Each row is followed by the group that its hidden value falls in (each part has its own value, ranges and names)
[-192 -90 7 -102 -182 213 -102 36 -197 -128 -127 -113 -218 211 -50 78 59 -4 293 8 -36 305 -77 99 -45 -29 3 97 83 -24 134 -220 50 -322 222 219 243 35 -3 -24 51 -311 177 162 -225 110 -60]	Q
[-196 -4 254 -33 -40 147 93 129 118 -316 259 -144 327 259 27 -168 -261 -89 61 124 215 49 -38 158 -86 -78 -161 109 206 212 10 -180 53 49 29 353 315 -155 106 -165 310 -12 175 247 -125 77 -181]	M
[-150 10 186 246 -143 187 -239 29 -16 -117 303 -505 56 -172 75 -446 -26 -58 -297 -324 89 39 -68 -695 180 -62 127 617 -21 4 -2 4 -35 178 -410 -105 -11 -85 82 -458 28 -101 -264 -213 -204 -117 -32]	M
[-214 -368 -23 -111 -56 63 -40 -145 -186 -470 91 16 76 280 377 -235 -2 165 143 -292 -150 -82 85 -67 -4 -229 -5 284 -149 -180 41 -26 -6 20 77 430 97 -13 -38 -318 60 -365 129 39 -119 261 -122]	B
[-26 59 -58 98 27 62 25 4 -60 28 -79 6 9 -118 92 68 -112 -9 -15 -36 94 77 39 -61 -25 -25 10 -130 81 65 14 -48 16 -37 -86 -44 -8 32 19 73 -35 124 -78 -71 -5 102 -66]	X
[-52 -167 75 45 73 110 58 62 26 -115 185 137 85 24 87 22 -222 156 114 142 112 -25 -97 67 -52 32 -139 -321 258 59 109 36 -51 -82 -31 168 200 -57 -192 2 200 170 65 100 58 157 -19]	R
[-95 535 -30 329 -282 413 -300 176 141 391 -135 -543 -236 -646 -344 -59 -104 -291 -292 35 168 507 -289 -710 109 1 222 110 21 123 112 1 55 -14 -548 -833 69 -38 101 283 -364 414 -415 -386 -111 -209 138]	Q
[8 606 -301 341 -107 225 -20 142 77 443 -36 -106 69 -356 -49 -177 -284 -411 -222 49 158 315 -83 -357 -68 -101 -4 11 141 267 -78 51 15 164 -481 -770 50 -54 370 410 -257 655 -378 -356 -52 -47 20]	R
[-158 72 -39 38 -38 49 19 27 19 -3 -7 -38 -46 -82 38 -5 -85 0 13 -97 74 100 -12 -98 -17 -64 -26 68 4 33 45 -1 88 26 -27 -58 31 -154 -25 21 -44 1 -97 -82 1 52 4]	Q
[-249 -409 14 -105 45 67 50 11 99 -397 91 35 256 128 211 1 -58 291 224 236 -176 56 -11 73 -7 12 70 -251 73 34 200 -89 112 -100 26 385 287 -93 -197 -113 391 -218 20 175 39 106 -32]	S
[243 244 -162 86 -75 89 395 250 -407 362 -237 -209 392 240 206 189 410 38 23 380 -221 91 225 118 5 99 295 -481 309 2 -140 -532 -78 -282 -218 -230 194 344 529 -193 647 -15 281 0 -333 -189 41]	B
[-114 45 -21 52 -7 124 38 34 -91 48 -13 -1 -4 -98 24 23 -114 98 -27 51 76 41 -5 -69 -21 -41 -34 -181 112 23 98 -23 -42 -20 -94 6 61 -31 -93 -35 58 176 -18 -2 -40 105 -21]	X
[-247 772 -332 85 -226 51 -113 110 -119 745 -225 -6 -546 -294 -466 81 -191 -472 -77 -101 309 526 -43 -71 -140 19 -171 363 180 260 50 48 8 -25 39 -549 -145 -224 185 271 -345 276 -440 -104 -148 -121 93]	M
[-384 -127 -5 -125 54 95 17 -37 193 -412 -1 49 298 37 76 -88 -389 53 27 210 33 125 35 95 -103 -172 -44 -74 -1 221 167 -54 123 143 -2 439 193 -111 -111 3 179 32 -92 215 57 227 -229]	X
[-275 101 -119 -67 -44 156 55 21 -49 32 -37 171 -97 -11 -60 9 -254 81 78 105 78 106 -64 89 -119 -159 -181 -169 74 34 164 59 -18 22 51 72 150 -156 -170 106 -23 235 27 77 4 225 -20]	R
[-188 90 63 167 63 172 8 108 129 27 216 70 -104 -96 -117 -107 -365 52 -18 21 244 37 -209 -149 -39 -92 -260 -6 183 160 95 136 62 114 -55 -18 149 -271 -220 137 -34 325 -69 -54 94 171 -55]	R
[288 82 -235 53 -308 67 -245 -149 -363 282 -287 -27 -365 -355 249 289 280 -236 198 -395 25 259 81 -22 -19 196 203 -231 -19 -326 4 37 -257 -481 -125 -604 -159 278 203 221 -577 43 -124 -258 -181 -44 293]	E
[-152 165 -295 -178 -129 -100 206 -30 -163 251 -72 102 290 -204 227 25 71 115 -133 141 -132 -38 272 68 -76 11 132 -397 30 -128 120 53 -231 91 -281 -221 -65 -57 66 -303 265 211 -200 20 -67 -116 263]	Q
[-120 90 -10 33 -30 71 6 0 -18 -11 -11 4 -43 -96 34 2 -168 -11 -37 -98 144 59 -6 -71 -36 -91 -60 10 25 16 34 25 -4 38 -55 3 4 -69 -39 6 -74 99 -58 -50 5 119 -34]	Y
[-178 -171 -70 -70 43 -42 66 -39 52 -173 -98 118 37 -24 154 192 -39 153 210 39 -27 90 69 172 -40 31 28 -229 -11 18 123 -51 134 -119 131 184 69 -119 -128 110 51 -133 -56 55 83 115 -8]	E
[-1 343 320 254 -173 66 -132 -3 -157 179 147 -493 -253 -371 -39 -181 64 -107 -437 -683 413 -144 20 -592 173 -75 6 604 -140 -185 -127 64 -112 203 -279 -315 -335 -150 54 -420 -384 45 -124 -357 -172 -112 58]	M
[-362 441 -453 -199 -111 -114 215 -8 -24 90 -388 -85 545 32 136 -67 -91 -289 -195 279 -182 336 434 135 -150 -185 269 102 -95 292 -27 -309 93 246 -195 14 -35 58 560 -128 358 -49 -353 114 -176 -104 -151]	B
[199 307 79 89 88 -59 184 45 -105 166 -711 -182 -220 -238 -79 724 165 -12 -49 -93 218 187 159 88 44 16 264 -328 -113 -9 -152 -402 254 -267 148 -63 -261 299 123 335 -213 -170 142 -191 81 68 -160]	R
[121 -373 -19 13 117 -132 -65 -186 87 -382 123 243 213 -105 476 35 -236 -17 106 -238 101 -92 113 70 -62 56 -1 -200 47 -24 -30 161 -78 -44 -92 177 -74 109 -44 35 -96 -5 -167 -35 180 196 -48]	R
[-44 314 -105 -237 -47 -30 300 18 -86 20 -907 -220 213 -163 4 694 209 50 -81 319 -88 297 335 271 -32 -96 489 -589 -241 -29 -9 -546 199 -192 23 77 -97 382 242 157 142 -218 149 44 -14 8 -126]	B
[-350 -48 -56 -39 78 -78 49 -78 194 -198 173 213 -15 -91 117 -149 -338 96 -12 -235 138 -84 -5 -59 -72 -198 -232 189 -113 50 87 258 136 301 61 146 -38 -425 -255 6 -140 66 -205 -67 203 210 -27]	Q
[-95 116 36 178 -14 153 -48 79 9 93 125 -56 -133 -135 -65 -81 -194 -4 -60 -80 186 79 -140 -245 11 -45 -111 76 137 71 46 67 6 33 -127 -122 61 -128 -89 32 -58 193 -101 -120 -1 77 -12]	Y
[-62 124 -14 74 14 41 10 -9 -10 81 -24 59 -63 -220 19 80 -205 -15 -64 -81 213 36 10 -43 -47 -23 -81 -141 80 45 46 70 -36 24 -82 -80 -59 -63 -82 78 -135 245 -117 -65 50 110 -12]	X
[-36 -184 263 -58 63 -72 119 -47 15 -417 200 -21 340 184 295 -59 -170 19 -3 -169 224 -194 158 180 -47 -54 -89 58 64 25 -84 -98 -37 72 41 476 28 -19 63 -310 199 -142 154 160 -24 143 -177]	Y
[-75 -178 49 -29 -17 18 -22 -56 -62 -182 20 140 -235 77 133 135 -51 55 297 -267 134 31 -39 177 -61 -11 -165 2 13 -85 50 26 75 -190 276 165 61 -148 -149 128 -215 -154 123 10 25 210 -8]	S
[-30 23 185 -253 -123 -152 50 -123 -184 -202 -78 114 -132 221 130 268 -51 -233 280 -406 390 12 221 630 -191 27 -234 132 25 -64 -79 -133 -62 -227 489 401 -89 -60 129 -65 -244 -281 267 271 -134 163 -88]	S
[-414 -102 -70 -230 53 -98 180 -78 181 -375 169 273 311 157 225 -169 -369 67 78 -20 66 -96 125 273 -176 -235 -237 46 -65 102 93 117 91 296 130 412 112 -369 -109 -96 128 17 -46 187 119 239 -100]	Q
[-182 -352 172 -22 -20 62 -192 -92 28 -317 144 77 -319 -18 60 78 -119 143 298 -282 170 51 -136 50 -1 55 -165 87 13 -85 173 116 59 -207 265 302 79 -211 -363 44 -229 -222 16 64 56 209 -2]	E
[7 21 179 132 -47 116 18 91 -263 134 145 -168 -107 12 -13 -17 67 135 -62 -95 159 -66 -15 -155 70 73 -42 23 229 -65 25 -98 -149 -118 -72 63 21 16 -54 -345 195 -2 107 9 -184 -8 13]	R
[-236 51 8 46 46 127 71 70 14 65 95 158 -217 -62 -116 10 -249 203 31 6 160 -12 -163 -63 -43 -124 -245 -102 103 13 145 139 39 67 61 54 104 -269 -333 72 -21 217 25 -26 103 211 9]	Y
[-139 111 -29 52 -94 152 -67 18 -61 69 33 -10 -154 -125 -35 -46 -164 -18 -16 -92 138 111 -89 -139 -32 -79 -91 30 67 -16 88 76 -60 -6 -82 -95 54 -88 -84 14 -121 162 -68 -61 -41 107 26]	Y
[-263 -19 -71 2 12 89 21 12 59 -106 64 49 64 -35 47 -112 -229 97 -23 47 18 63 -36 -118 -34 -136 -61 11 29 72 114 54 46 121 -83 113 106 -149 -123 -44 105 76 -117 3 41 140 -52]	Y
[-261 115 -65 125 -203 33 -243 32 -67 106 413 -303 145 -54 42 -535 -99 -288 -190 -159 63 201 65 -403 33 107 23 693 228 216 45 38 -157 143 -336 -100 6 -164 264 -543 255 -77 -520 27 -315 -268 39]	Q
[-123 25 -5 127 14 188 33 77 -71 25 42 -42 -10 -45 11 -53 -121 119 -15 65 46 47 -74 -161 7 -74 -49 -110 128 56 87 -41 18 -3 -110 -6 131 -60 -90 -4 85 172 9 -48 -47 123 -57]	X
[-126 -392 -64 -158 139 -91 142 -63 166 -478 32 262 351 165 366 76 -200 156 238 119 -95 -12 86 263 -106 -53 -3 -301 38 65 66 -22 127 -24 92 420 178 -32 -96 38 275 -176 16 152 178 217 -100]	M
[-33 -358 124 95 11 28 -181 -87 20 -274 213 71 -228 -39 198 10 -76 81 266 -354 140 4 -113 -51 25 92 -121 98 48 -81 77 137 43 -191 134 135 43 -154 -232 61 -234 -171 -49 -65 59 159 21]	E
[-288 11 34 -278 -221 -32 -24 -224 -337 -170 -236 8 -319 62 128 144 124 60 154 -516 133 -34 228 274 -70 -178 -87 245 -326 -327 79 -49 -62 -93 377 309 -173 -141 -75 -197 -417 -316 206 88 -188 230 -8]	E
[-169 -142 167 24 124 25 219 102 73 -351 136 -82 307 315 165 -93 -106 135 60 37 39 -75 41 50 -4 -134 -62 117 73 148 -52 -226 219 95 95 435 200 -139 46 -176 386 -230 185 98 -15 133 -232]	M
[205 -198 76 211 -60 1 -132 33 -75 -109 237 -253 226 18 329 -123 122 -180 72 -162 20 109 68 -187 75 259 183 153 257 76 -104 -149 -66 -227 -236 -84 59 162 315 -230 211 -227 -176 -66 -187 -182 13]	S
[-447 13 77 -2 84 41 34 51 383 -267 161 8 126 -88 -78 -127 -422 45 -24 66 179 95 -95 -59 -55 -146 -170 151 -18 270 143 83 272 274 27 228 142 -443 -220 90 49 72 -215 52 179 129 -129]	S
[-6 -314 -42 21 21 100 -53 -96 -64 -214 173 253 -52 -34 293 -50 -178 181 167 -156 23 -103 -90 -36 -46 -63 -135 -245 68 -165 103 219 -128 -76 -52 71 106 -26 -251 37 -115 141 42 -56 93 278 56]	R
[-247 -318 128 83 14 121 -41 51 124 -401 366 -184 321 137 219 -339 -108 141 48 34 -73 -3 -52 -228 63 -25 20 205 98 115 96 -56 98 83 -150 284 265 -186 -45 -297 363 -177 -85 59 -72 21 -89]	S

Next part:
[78 -111 -171 -245 194 -48 -6 277 125 321 -18 -630 -264 -182 90 -164 360 129 29 161 205 57 190 107 -10 14 214 -117 0 -134 19 -145 -25 82 -176 208 -69 100 -6 186 -60 -76 26 -146 -129 -52 244]	V
[-78 40 20 37 377 147 124 272 -21 32 -176 -160 -208 -235 206 -230 12 50 -85 -72 85 -215 -115 -16 -161 108 182 92 142 -64 -369 -240 224 -202 222 -3 -366 -26 278 63 373 -322 153 27 -82 -190 46]	T
[129 -171 -64 -153 -40 -52 28 -52 -43 334 141 -158 -367 -121 174 -76 44 69 -255 34 130 -117 -103 -40 -164 113 47 -178 421 -208 155 -98 -120 -107 -62 -5 0 -254 147 180 -102 82 203 -76 -274 45 -170]	V
[-41 60 -21 -87 -26 -123 -82 -124 27 96 -94 -158 -129 52 -105 40 165 63 58 59 69 31 127 159 88 16 71 -122 -87 109 28 -20 -165 67 16 156 45 149 -66 6 -258 246 -44 -125 56 67 300]	U
[19 -75 -144 -263 85 -20 -49 304 104 61 84 -691 -178 -10 160 -61 215 16 3 199 257 110 280 93 185 64 145 -37 -26 69 93 -16 -121 -14 -220 184 -14 140 34 144 -207 -9 -208 -187 -42 -6 249]	H
[-23 -242 167 -478 147 -159 33 103 159 -29 62 -614 -191 91 116 108 289 -3 -144 216 370 142 316 196 15 36 179 -121 3 -17 282 6 -27 91 -171 232 214 64 8 12 -260 270 -172 -167 -181 52 156]	P
[-51 40 -157 195 -233 147 -112 -367 -50 48 144 260 -56 271 -153 22 -65 90 -113 68 -59 26 24 -91 4 133 26 -171 252 163 218 286 -285 -109 58 -213 84 -166 -9 29 -294 486 -28 0 -30 282 33]	V
[-16 106 182 -186 -21 204 -11 48 106 -69 2 -130 -448 191 150 -219 125 134 -19 -32 155 -394 -5 252 116 56 214 158 193 163 -339 -185 57 -84 125 84 212 -121 18 43 -257 111 -52 -94 182 -104 309]	P
[138 112 346 41 -88 112 -159 60 79 -153 -9 117 -142 330 -182 -74 40 -135 45 -17 81 -360 -44 316 1 118 353 63 -165 10 -470 -398 125 -21 152 41 53 -41 70 58 -181 -52 13 -13 268 35 374]	K
[131 101 -275 451 -232 44 -127 -268 -98 59 148 343 135 226 -194 96 -179 1 49 123 -42 111 -210 -265 -44 113 -42 -86 16 225 -54 116 -318 -260 318 -180 -112 12 16 203 -123 48 50 -100 19 215 42]	T
[-126 101 234 -242 139 23 -33 139 98 -49 -250 -148 -158 298 -42 -264 36 -50 133 36 172 -200 35 323 154 43 333 105 21 161 -392 -272 66 97 186 152 66 -29 122 28 -230 9 -96 90 150 -167 383]	H
[-50 95 -451 283 -130 123 -35 -279 -55 222 55 98 -82 65 -64 -64 7 224 38 132 -104 131 -32 -241 41 7 -92 -101 266 259 121 362 -352 -124 135 -135 27 -27 -103 104 -169 256 15 -59 -34 149 97]	U
[139 -175 55 -186 51 -122 -43 184 64 -226 201 -359 26 -111 88 251 119 -125 -64 103 400 223 164 17 53 52 173 -90 -347 27 159 -237 71 -122 -76 103 -190 397 122 147 140 -36 -68 -321 -143 35 126]	T
[-48 -213 -211 107 158 -90 114 -156 -60 174 35 -244 78 16 -34 138 11 -24 -209 292 53 263 98 -225 -187 20 -119 -202 327 -16 348 441 -197 -46 -53 -33 60 -118 -11 -10 -12 33 -36 62 -330 223 -149]	T
[-31 23 -115 -176 -42 -109 -42 -142 21 104 10 -226 -244 10 26 19 130 145 93 75 267 85 38 86 238 -26 6 -88 -49 229 63 -108 -193 -40 113 169 104 213 -69 141 -241 193 -58 -262 -52 -28 238]	V
[203 -256 20 -320 26 -84 15 135 209 -59 219 -455 -75 -59 77 168 407 32 -52 214 303 211 286 66 -96 -87 246 -84 -144 -28 235 10 59 75 -233 164 111 271 -123 102 -21 140 -32 -272 -104 68 250]	L
[75 0 -126 146 -274 -106 -114 -221 -24 5 -21 218 182 104 -365 97 -92 -107 171 152 36 113 59 -11 159 -117 91 -122 -14 178 69 24 -74 228 -46 -50 119 230 -41 55 -68 89 21 48 30 75 266]	L
[-84 187 100 422 -1 37 20 -292 -199 -207 -169 566 252 -49 -186 161 -229 -149 -124 -163 -276 -190 -108 -72 -253 84 -35 -6 122 86 -195 198 59 -174 175 -160 -361 26 126 -205 269 -22 129 163 137 150 44]	H
[-183 155 182 -40 103 41 96 -227 -74 -101 -175 175 -310 -79 227 5 41 116 -224 -239 -121 -270 -66 122 -148 51 -13 42 216 113 -145 87 -27 -203 194 23 -123 -54 63 -227 3 303 109 -54 108 -4 85]	L
[-99 -43 -51 166 98 240 147 -101 -46 53 -98 128 -102 -173 -96 -151 -23 69 -124 41 -88 -268 46 -67 -142 -62 78 3 556 -38 -51 218 253 99 -95 -165 74 -176 56 -102 290 -75 138 272 -104 -10 37]	U
[-147 288 -23 394 80 156 32 -177 -163 -115 -206 383 152 95 -109 -62 -189 -63 15 -83 -263 -231 -133 -57 -113 77 -32 126 227 247 -404 244 -46 -245 284 -80 -278 -72 55 -102 94 -159 5 181 231 55 168]	T
[334 -205 -28 -119 -196 -174 28 -40 -71 -75 447 -49 -143 -319 339 364 2 -31 -290 -26 283 71 -146 -246 -212 107 -70 -91 65 -52 265 -143 -82 -424 12 14 -240 168 174 264 153 14 188 -454 -233 65 -235]	P
[-78 53 -137 -89 -214 24 -179 -184 33 68 107 -160 31 450 -236 -28 43 0 106 247 105 109 238 99 265 113 91 -123 154 287 189 268 -369 35 -82 58 234 -82 -100 130 -628 385 -309 -7 71 216 290]	V
[-292 147 184 -206 250 -101 121 -101 -99 0 -368 143 -205 -40 278 -139 -50 15 -164 -244 -129 -135 -123 133 -157 68 81 33 254 103 -188 5 -92 -151 287 77 -313 -94 231 -187 3 263 139 86 37 -139 38]	L
[91 -141 -139 -159 193 -207 53 212 55 328 -148 -581 -179 -186 51 -84 212 -9 11 200 146 72 113 87 -12 -96 83 -107 46 -140 -21 -99 -36 189 -174 232 18 117 -13 73 -2 -265 57 -41 -149 -72 185]	H
[224 171 -324 390 -422 18 -150 -304 -172 36 323 390 91 -56 -61 227 -117 39 -11 -23 -140 -2 -173 -310 -87 149 -165 -68 112 217 51 192 -362 -420 135 -119 -271 84 -9 245 -117 108 89 -259 121 233 21]	U
[-201 195 166 -63 53 74 23 -226 -93 22 -144 145 -386 42 225 -92 25 126 -258 -246 -174 -333 -72 161 -140 181 5 -6 321 67 -132 92 -169 -252 176 14 -134 -251 107 -167 -226 406 73 -19 125 60 49]	U
[-115 -62 -85 450 198 226 215 -206 -117 -57 -139 59 25 -285 -246 63 -61 1 -126 133 -75 -230 106 -119 -87 -179 -143 -10 425 -8 -44 358 359 129 -145 -151 173 6 -98 -250 518 -377 61 273 -141 82 49]	K
[-127 -82 107 -38 137 333 83 10 101 -194 77 -128 120 164 -328 -104 78 24 97 291 294 -213 274 45 62 37 241 93 411 175 -65 191 379 82 -50 -16 296 -121 -15 106 46 -118 -242 217 -65 4 266]	V
[4 55 14 200 20 298 -46 166 -7 -312 94 13 238 -232 -376 21 -24 -72 190 84 239 -249 231 -2 146 76 236 75 -2 107 -188 -156 512 6 -124 -66 -179 287 137 162 431 -373 -109 59 52 -53 334]	V
[-153 0 386 -273 158 -164 70 -146 22 -181 -218 -17 -46 218 -33 68 17 -106 -44 8 193 -100 37 271 -11 3 135 22 38 153 -137 -75 59 32 203 194 108 28 58 -126 -156 148 -76 31 25 -46 208]	H
[-106 180 -81 170 -61 190 59 -210 -118 -115 72 227 39 47 20 11 -96 61 -48 4 -112 -216 -36 -156 -84 116 -95 131 485 310 -117 396 -102 -337 169 -47 -84 -157 18 40 -77 53 -83 37 133 68 75]	L
[207 -257 -21 -70 3 -120 95 -170 37 -16 319 -126 -191 -273 220 374 241 153 -311 61 245 172 -8 -207 -342 41 -44 -176 -5 -90 377 55 -35 -269 55 9 -47 159 -9 95 158 259 184 -417 -298 167 -153]	L
[-378 81 305 -446 224 -106 53 -43 46 -113 -413 -177 -206 259 102 -174 44 -52 -32 -59 73 -73 178 407 182 -27 212 28 123 215 -103 3 -49 180 67 192 97 -17 99 -264 -297 384 -152 148 94 -131 310]	P
[6 -101 72 -117 57 192 72 186 98 -204 36 -85 134 96 -145 -145 -22 -111 131 215 269 -119 141 23 95 -69 316 153 281 165 -174 -18 341 118 -59 -16 125 36 96 139 168 -266 -105 179 -23 -150 258]	P
[37 -64 200 -36 263 -7 158 76 -44 -25 -74 -118 -176 -228 192 25 74 -52 -249 -69 48 -249 -64 49 -307 47 66 33 202 -159 -200 -78 201 -173 43 80 -194 -63 132 -65 277 -252 161 -9 -81 -35 -19]	T
[162 -157 131 -50 72 182 34 196 164 -250 160 -129 267 275 -191 -15 142 -206 88 308 200 0 197 44 -99 -78 375 128 90 93 -178 112 264 60 -111 24 134 28 -74 123 87 -298 -138 126 55 42 322]	K
[117 36 -168 286 -221 -1 -117 -246 -61 139 63 206 -11 302 -118 29 -73 -74 -73 109 -179 70 -89 -70 -67 21 16 -133 109 83 7 202 -366 -64 57 -126 46 -117 -68 13 -268 164 62 19 63 259 83]	K
[-118 229 84 -169 96 58 34 84 21 121 -296 -174 -419 40 139 -339 85 107 107 -81 -6 -417 -53 297 164 -35 122 185 246 176 -510 -180 -3 21 140 216 82 -70 13 -20 -214 -101 0 34 250 -242 389]	P
[-74 164 11 345 -80 273 -25 -198 -103 -115 -20 370 -41 248 -104 -97 -199 -50 -79 -18 -166 -267 -113 -30 -25 85 53 68 311 185 -262 166 -44 -177 182 -206 -4 -215 63 -62 -34 16 8 168 149 118 100]	K
[161 193 62 -61 -90 12 -28 18 -65 150 -9 357 -271 5 290 -237 -43 36 -43 -257 -115 -314 -419 10 -257 145 205 122 232 33 -483 -317 -150 -380 388 20 -404 -177 224 236 -70 -18 330 -104 178 -153 59]	U
[166 -139 -221 38 66 8 99 -71 -35 165 294 -152 -196 -326 169 132 121 227 -126 100 303 43 -154 -312 -215 116 -83 -89 199 -3 138 -51 -26 -395 222 16 -149 50 72 345 191 -86 164 -347 -321 18 -156]	V
[-76 289 -182 204 -126 262 6 -105 -141 -172 126 244 -66 -70 197 -35 -120 108 -29 -135 -135 -237 -97 -184 18 144 -90 192 345 377 -208 258 -146 -488 198 -86 -299 -18 84 89 1 42 -50 -114 230 0 107]	L
[-155 211 94 212 -74 157 -52 -164 -76 -364 -67 209 197 146 -265 96 -146 -107 94 11 7 -199 143 84 186 50 32 103 50 347 -191 166 100 -65 54 -31 -23 150 13 -102 -5 -7 -219 83 238 74 330]	H
[42 139 -339 81 41 1 -19 -40 31 444 -138 -81 -266 36 178 -253 255 229 -7 7 -302 44 -90 -42 -225 -8 77 -55 179 34 -156 219 -423 -95 119 51 -166 -120 -122 44 -254 199 186 -61 122 63 208]	U
[-192 -40 142 -55 123 181 13 76 31 -300 -138 35 180 -57 -317 -77 -54 -129 115 59 224 -93 280 151 200 -45 337 0 53 106 -44 -111 458 258 -148 -81 -39 226 170 -54 340 -61 -90 235 -47 -101 305]	V
[102 137 -237 236 69 -117 19 -179 -77 356 -77 -86 -259 -33 212 23 178 161 -157 -20 -258 -5 -188 -88 -310 54 -176 -79 80 2 -149 231 -456 -306 214 109 -190 -86 -148 -15 -208 40 168 -205 79 182 57]	T
[-89 7 176 -235 256 5 57 176 -27 56 -186 -25 -202 -178 227 -207 48 -33 -181 -207 8 -181 -51 144 -225 142 299 -30 160 -170 -178 -258 128 -111 62 22 -449 -82 326 -5 195 41 215 64 -66 -131 23]	V
[-163 306 226 -98 43 -102 -45 -20 -198 74 -224 69 -277 -63 242 -87 -110 -55 -208 -309 -235 -451 -133 195 -152 337 -26 34 299 -4 -308 -96 -217 -349 179 157 -431 -263 316 -66 -275 144 61 4 229 -28 36]	L
[83 13 -161 92 -49 -196 -84 -140 -47 298 -99 82 -241 45 127 -28 -15 56 -130 -58 -66 154 -228 -45 -137 69 56 -214 -98 -53 11 -160 -377 -96 238 -55 -220 19 124 47 -137 269 266 -160 -94 90 -22]	H
[-195 161 13 331 18 199 71 -320 -154 -187 -109 334 24 112 -84 25 -199 -30 -126 -44 -164 -213 -38 -47 -17 19 -105 57 343 247 -142 351 -16 -163 141 -154 -9 -109 4 -207 64 35 -46 169 96 128 69]	T
